Below is a small trained network, with its code and all its weights. Each question gives an input and a target symbol and asks what happens when units are switched off, that is, made to give their printed mean instead of their output.

import numpy as np


def w(rows, s, z=0):
    codes = np.array(rows[::2]) - 128.0
    scale = np.full(codes.shape[1], s)
    scale[-1] = z or s
    return codes * scale


def norm(h):
    return h / np.sqrt((h * h).mean(-1, keepdims=True) + 1e-5)


def f(y):
    return y / 2 * (1 + np.tanh(0.7978845608 * (y + 0.044715 * y**3)))


def softmax(a):
    e = np.exp(a - a.max(-1, keepdims=True))
    return e / e.sum(-1, keepdims=True)


def log_softmax(a):
    a = a - a.max(-1, keepdims=True)
    return a - np.log(np.exp(a).sum(-1, keepdims=True))


def net(x, mask):
    ids = ['αγδζηλμξπσω'.index(c) for c in x.split()]
    T = len(ids)
    res = E[ids] + P[:T]
    u = 0
    for l in range(2):
        q, k, v = (norm(res) @ M[l].T for M in (Q, K, V))
        z = softmax(np.where(np.tri(T) > 0, q @ k.T / 2**0.5, -1e9)) @ v
        res = res + np.where(mask[u], z, O[l][:, -1]) @ O[l][:, :-1]
        u += 1
        y = f(norm(res) @ A[l][:, :-1].T + A[l][:, -1])
        res = res + np.where(mask[u : u + 16], y, B[l][:, -1]) @ B[l][:, :-1]
        u += 16
    return log_softmax(norm(res)[-1] @ U[:, :-1].T + U[:, -1])


Q, K, V, O, A, B = {}, {}, {}, {}, {}, {}
E = w([
[93,113,130,82,119,171],'α',
[150,165,138,156,156,181],'γ',
[128,117,102,64,133,161],'δ',
[178,155,125,147,156,178],'ζ',
[43,194,128,44,101,2],'η',
[70,120,135,126,159,108],'λ',
[137,83,115,83,100,176],'μ',
[163,117,196,132,111,84],'ξ',
[165,115,89,159,175,119],'π',
[133,91,124,161,98,159],'σ',
[93,98,102,154,142,142],'ω',
],0.034)
P = w([
[44,248,59,169,21,77],'0',
[78,197,69,150,63,122],'1',
[95,171,84,138,93,132],'2',
[101,148,100,128,113,135],'3',
[104,128,118,120,127,138],'4',
[111,111,132,116,144,144],'5',
[114,98,148,109,161,151],'6',
[118,82,160,106,179,157],'7',
[120,71,178,102,197,167],'8',
[123,54,193,105,216,181],'9',
],0.013)
Q[0] = w([
[141,140,99,103,3,118],'L0H1',
[105,95,83,92,152,242],'L0H1',
],0.019)
K[0] = w([
[104,159,51,169,54,76],'L0H1',
[135,2,148,134,179,117],'L0H1',
],0.018)
V[0] = w([
[215,190,140,69,66,114],'L0H1',
[157,67,146,247,85,182],'L0H1',
],0.011)
O[0] = w([
[134,4,206,92,215,156,3],'L0H1',
[88,65,61,215,39,89,63],'L0H1',
],0.014,0.0058)
A[0] = w([
[67,101,121,218,129,152,76],'L0N1',
[140,141,223,108,174,168,2],'L0N2',
[93,56,63,124,107,158,103],'L0N3',
[113,87,141,166,195,51,124],'L0N4',
[66,139,188,170,118,84,88],'L0N5',
[85,153,112,164,81,76,38],'L0N6',
[127,40,141,90,142,7,83],'L0N7',
[108,74,132,104,85,139,74],'L0N8',
[159,93,209,76,151,75,60],'L0N9',
[140,163,138,95,47,114,93],'L0N10',
[187,155,114,141,174,166,79],'L0N11',
[96,159,208,121,113,208,137],'L0N12',
[129,139,106,182,68,108,67],'L0N13',
[99,72,197,79,127,153,27],'L0N14',
[106,127,76,57,133,63,131],'L0N15',
[136,156,224,150,114,52,120],'L0N16',
],0.015,0.0084)
B[0] = w([
[147,67,79,91,37,143,175],'L0N1',
[46,145,128,117,123,139,199],'L0N2',
[123,171,95,162,105,82,191],'L0N3',
[78,101,135,149,181,204,147],'L0N4',
[155,113,132,174,118,182,148],'L0N5',
[191,151,127,120,96,217,188],'L0N6',
[188,190,174,24,160,73,142],'L0N7',
[90,139,85,103,160,141,130],'L0N8',
[151,150,90,214,7,138,176],'L0N9',
[122,52,127,106,183,110,181],'L0N10',
[49,160,80,140,129,77,192],'L0N11',
[131,90,99,164,173,75,255],'L0N12',
[137,189,170,50,156,181,191],'L0N13',
[201,78,100,116,62,161,165],'L0N14',
[58,96,131,193,102,120,241],'L0N15',
[130,95,197,211,82,138,152],'L0N16',
],0.012,0.0059)
Q[1] = w([
[69,254,54,159,2,61],'L1H1',
[62,16,110,209,3,244],'L1H1',
],0.0042)
K[1] = w([
[109,146,52,169,169,197],'L1H1',
[254,68,125,168,130,126],'L1H1',
],0.008)
V[1] = w([
[99,159,173,67,1,74],'L1H1',
[6,89,248,164,74,146],'L1H1',
],0.0056)
O[1] = w([
[177,131,135,157,174,167,135],'L1H1',
[252,119,82,150,196,86,3],'L1H1',
],0.013,0.0014)
A[1] = w([
[183,101,136,198,117,158,131],'L1N1',
[163,86,161,192,155,106,115],'L1N2',
[102,169,87,178,77,97,114],'L1N3',
[174,133,102,180,76,178,59],'L1N4',
[69,157,183,202,131,125,88],'L1N5',
[170,140,142,143,214,142,140],'L1N6',
[224,218,136,156,78,89,132],'L1N7',
[240,21,129,91,105,100,10],'L1N8',
[193,167,196,145,138,208,124],'L1N9',
[203,118,175,194,103,52,106],'L1N10',
[87,77,144,86,62,95,83],'L1N11',
[134,165,122,193,119,51,85],'L1N12',
[131,29,116,136,82,191,60],'L1N13',
[123,75,159,52,111,4,67],'L1N14',
[106,31,131,100,155,180,118],'L1N15',
[160,157,65,51,127,79,95],'L1N16',
],0.018,0.012)
B[1] = w([
[80,84,160,74,122,147,150],'L1N1',
[76,77,217,108,94,144,138],'L1N2',
[157,103,182,112,109,151,250],'L1N3',
[141,167,119,74,111,92,168],'L1N4',
[146,115,81,115,133,128,175],'L1N5',
[80,124,133,163,78,134,158],'L1N6',
[103,100,174,132,207,178,188],'L1N7',
[135,249,82,210,104,150,140],'L1N8',
[129,76,82,129,123,130,142],'L1N9',
[63,100,105,90,123,136,146],'L1N10',
[135,78,181,127,196,130,150],'L1N11',
[177,144,139,140,105,130,150],'L1N12',
[139,95,112,165,164,27,159],'L1N13',
[153,192,221,127,73,90,131],'L1N14',
[190,151,135,79,125,149,176],'L1N15',
[119,102,119,183,139,101,173],'L1N16',
],0.021,0.011)
U = w([
[218,179,64,191,108,110,194],'α',
[127,111,83,96,2,71,160],'γ',
[31,184,74,139,154,105,204],'δ',
[201,64,116,137,186,66,211],'ζ',
[126,194,214,127,107,64,204],'η',
[176,135,187,205,196,187,154],'λ',
[158,59,21,156,123,236,2],'μ',
[32,35,185,104,127,172,52],'ξ',
[69,236,148,110,7,211,15],'π',
[151,139,116,83,129,154,133],'σ',
[148,148,90,15,178,191,91],'ω',
],0.0095,0.0045)

Each question gives the input, a string of symbols that net reads in full, and the target symbol t.
The units are the heads (2 rows each of Q, K, V and O) and the neurons (one row each of A and B). Each row of codes is followed by its name. A weight is (code - 128) times the scale printed after its matrix; where a second scale follows, it is the last column's (O, A, B and U).
mask holds one flag per unit, layer by layer, with each layer's heads first. A switched-off unit (its flag False) gives its mean, the last column of its rows in O or B, instead of its output. The means were averaged over made-up inputs and are rounded, as every weight is.
A unit's drop is (log p(t) with every unit on - log p(t) with that unit switched off) / (log p(t) with every unit on - log p(t) with every unit switched off).
The circuit of an input: a set's keep is (log p(t) with only the set's units on - log p(t) with every unit switched off) / (log p(t) with every unit on - log p(t) with every unit switched off). Starting from the 12 units with the biggest drops (on a tie, the unit counted first), units are removed one at a time, each time the one whose removal leaves the highest keep (on an exact tie, the one counted first), for as long as the keep stays at least 0.8.
circuit, biggest first: the units of the circuit, biggest drop first
most important unit: the unit with the biggest drop
k most important neurons: the k neurons with the biggest drops, biggest first
top k neurons in layer l: the k neurons of layer l with the biggest drops, biggest first
input δ π α μ, target ξ: circuit, biggest first -> [L1N11 L1H1]
input ξ σ λ λ π π ξ ζ, target ξ: most important unit -> L0H1
input δ δ δ δ α λ π π γ, target π: circuit, biggest first -> [L0H1 L1H1 L0N13]
input δ γ γ, target γ: circuit, biggest first -> [L0H1 L0N1 L1N4]
input α π α, target ξ: circuit, biggest first -> [L1N11 L0H1]
input α δ π γ δ, target ξ: circuit, biggest first -> [L1N11 L0H1 L1H1]
input δ α μ δ ξ δ π α π, target α: circuit, biggest first -> [L0H1 L0N11 L1N12]
input η α π δ π α μ δ, target ζ: circuit, biggest first -> [L0H1 L1N13]
input δ α η ζ ζ ω δ α π, target α: circuit, biggest first -> [L0N11 L0H1 L1N12]
input δ γ α, target ω: circuit, biggest first -> [L1N15 L0H1 L0N3]
input δ δ λ π, target λ: 2 most important neurons -> [L1N7 L0N2]
input π ζ ξ λ ξ γ ξ ω ξ π, target ξ: 4 most important neurons -> [L0N4 L1N2 L1N1 L1N6]
input α δ δ π δ ζ δ ξ π, target ξ: top 2 neurons in layer 0 -> [L0N4 L0N2]
input λ λ δ π ω γ η α δ ζ, target δ: most important unit -> L0N11
input ζ δ δ σ δ ζ δ δ ω ζ, target ω: 3 most important neurons -> [L1N4 L1N7 L0N13]
input δ λ δ η δ, target μ: top 2 neurons in layer 1 -> [L1N6 L1N16]
input γ δ λ ξ γ δ, target α: 2 most important neurons -> [L1N8 L0N14]
input η ζ α ω λ δ, target π: top 2 neurons in layer 0 -> [L0N15 L0N12]
input μ σ ξ δ γ λ, target γ: top 3 neurons in layer 1 -> [L1N4 L1N7 L1N13]
input δ π μ δ δ, target ζ: top neuron in layer 0 -> [L0N14]
input π λ γ λ α α, target δ: 2 most important neurons -> [L1N3 L0N14]
input ω σ δ π α σ π λ α δ, target δ: top 2 neurons in layer 0 -> [L0N14 L0N1]
input ξ μ λ σ μ π ζ, target π: top 4 neurons in layer 0 -> [L0N11 L0N1 L0N3 L0N12]
input ξ λ δ α α, target ω: top 3 neurons in layer 1 -> [L1N15 L1N3 L1N13]
